Here is a tiny trained network, its code and every weight. The questions are about switching its units off for an input and a class, where a switched-off unit gives its printed mean instead of its output.

import numpy as np


def w(rows, s, z=0):
    codes = np.array(rows[::2]) - 128.0
    scale = np.full(codes.shape[1], s)
    scale[-1] = z or s
    return codes * scale


def norm(h):
    return h / np.sqrt((h * h).mean(-1, keepdims=True) + 1e-5)


def f(y):
    return np.maximum(y, 0)


def log_softmax(a):
    a = a - a.max(-1, keepdims=True)
    return a - np.log(np.exp(a).sum(-1, keepdims=True))


def net(x, mask):
    res = np.array(x, float).reshape(1, 2) / 4 @ E
    u = 0
    for l in range(2):
        y = f(norm(res) @ A[l][:, :-1].T + A[l][:, -1])
        res = res + np.where(mask[u : u + 9], y, B[l][:, -1]) @ B[l][:, :-1]
        u += 9
    return log_softmax(norm(res)[-1] @ U[:, :-1].T + U[:, -1])


A, B = {}, {}
E = w([
[30,57,114,70],'x0',
[69,38,135,254],'x1',
],0.0056)
A[0] = w([
[193,104,112,156,110],'L0N1',
[62,193,112,70,116],'L0N2',
[88,52,137,184,8],'L0N3',
[218,116,164,218,63],'L0N4',
[71,169,122,233,97],'L0N5',
[110,187,191,94,193],'L0N6',
[255,157,81,145,163],'L0N7',
[90,133,136,188,150],'L0N8',
[115,132,228,117,9],'L0N9',
],0.0081,0.0012)
B[0] = w([
[143,66,126,154,177],'L0N1',
[182,2,144,115,201],'L0N2',
[42,185,144,144,216],'L0N3',
[216,65,77,87,246],'L0N4',
[220,81,132,47,216],'L0N5',
[67,108,188,145,191],'L0N6',
[15,181,207,209,255],'L0N7',
[116,107,27,158,191],'L0N8',
[142,105,141,147,128],'L0N9',
],0.0089,0.0051)
A[1] = w([
[128,60,117,119,60],'L1N1',
[75,214,159,168,128],'L1N2',
[79,145,142,104,73],'L1N3',
[79,168,78,140,27],'L1N4',
[124,236,168,144,148],'L1N5',
[250,115,38,122,11],'L1N6',
[71,168,81,155,2],'L1N7',
[181,59,119,23,88],'L1N8',
[110,180,192,175,191],'L1N9',
],0.013,0.00097)
B[1] = w([
[159,170,156,93,220],'L1N1',
[184,91,150,79,209],'L1N2',
[169,114,82,157,170],'L1N3',
[49,114,163,157,148],'L1N4',
[121,59,162,52,198],'L1N5',
[154,3,44,195,219],'L1N6',
[55,160,159,160,156],'L1N7',
[145,171,153,191,253],'L1N8',
[123,135,108,62,215],'L1N9',
],0.017,0.0076)
U = w([
[173,77,176,10,214],'0',
[200,183,218,165,212],'1',
[183,26,63,203,205],'2',
[2,116,140,175,218],'3',
[142,150,93,125,19],'4',
[103,145,88,102,2],'5',
[118,171,63,106,18],'6',
[106,157,86,89,23],'7',
],0.013,0.0051)

Each question gives the input, the list of numbers given to net, and the class t.
The units are the neurons (one row each of A and B). Each row of codes is followed by its name. A weight is (code - 128) times the scale printed after its matrix; where a second scale follows, it is the last column's (A, B and U).
mask holds one flag per neuron, layer by layer. A switched-off neuron (its flag False) gives its mean, the last column of its row in B, instead of its output. The means were averaged over made-up inputs and are rounded, as every weight is.
A unit's drop is (log p(t) with every unit on - log p(t) with that unit switched off) / (log p(t) with every unit on - log p(t) with every unit switched off).
unit that matters most: the unit with the biggest drop
top k neurons: the k neurons with the biggest drops, biggest first
top k neurons in layer l: the k neurons of layer l with the biggest drops, biggest first
drop when u is switched off: that unit's drop, to one decimal
input [-2,0], class 0: unit that matters most => L0N7
input [1,3], class 3: top 3 neurons in layer 0 => L0N3, L0N4, L0N2
input [1,6], class 3: top 2 neurons => L0N2, L0N3
input [3,-7], class 1: top 2 neurons in layer 1 => L1N8, L1N6
input [1,-4], class 1: top 2 neurons in layer 0 => L0N2, L0N3
input [8,-6], class 1: top 2 neurons => L1N8, L1N6
input [2,-6], class 1: top 2 neurons => L0N2, L1N6
input [4,-3], class 1: top 2 neurons => L1N8, L0N4
input [1,2], class 3: top 2 neurons => L0N3, L0N4
input [6,-5], class 1: drop when L1N8 is switched off => 0.3
input [-7,-1], class 0: drop when L0N7 is switched off => 3.0
input [4,8], class 3: drop when L0N3 is switched off => 0.1
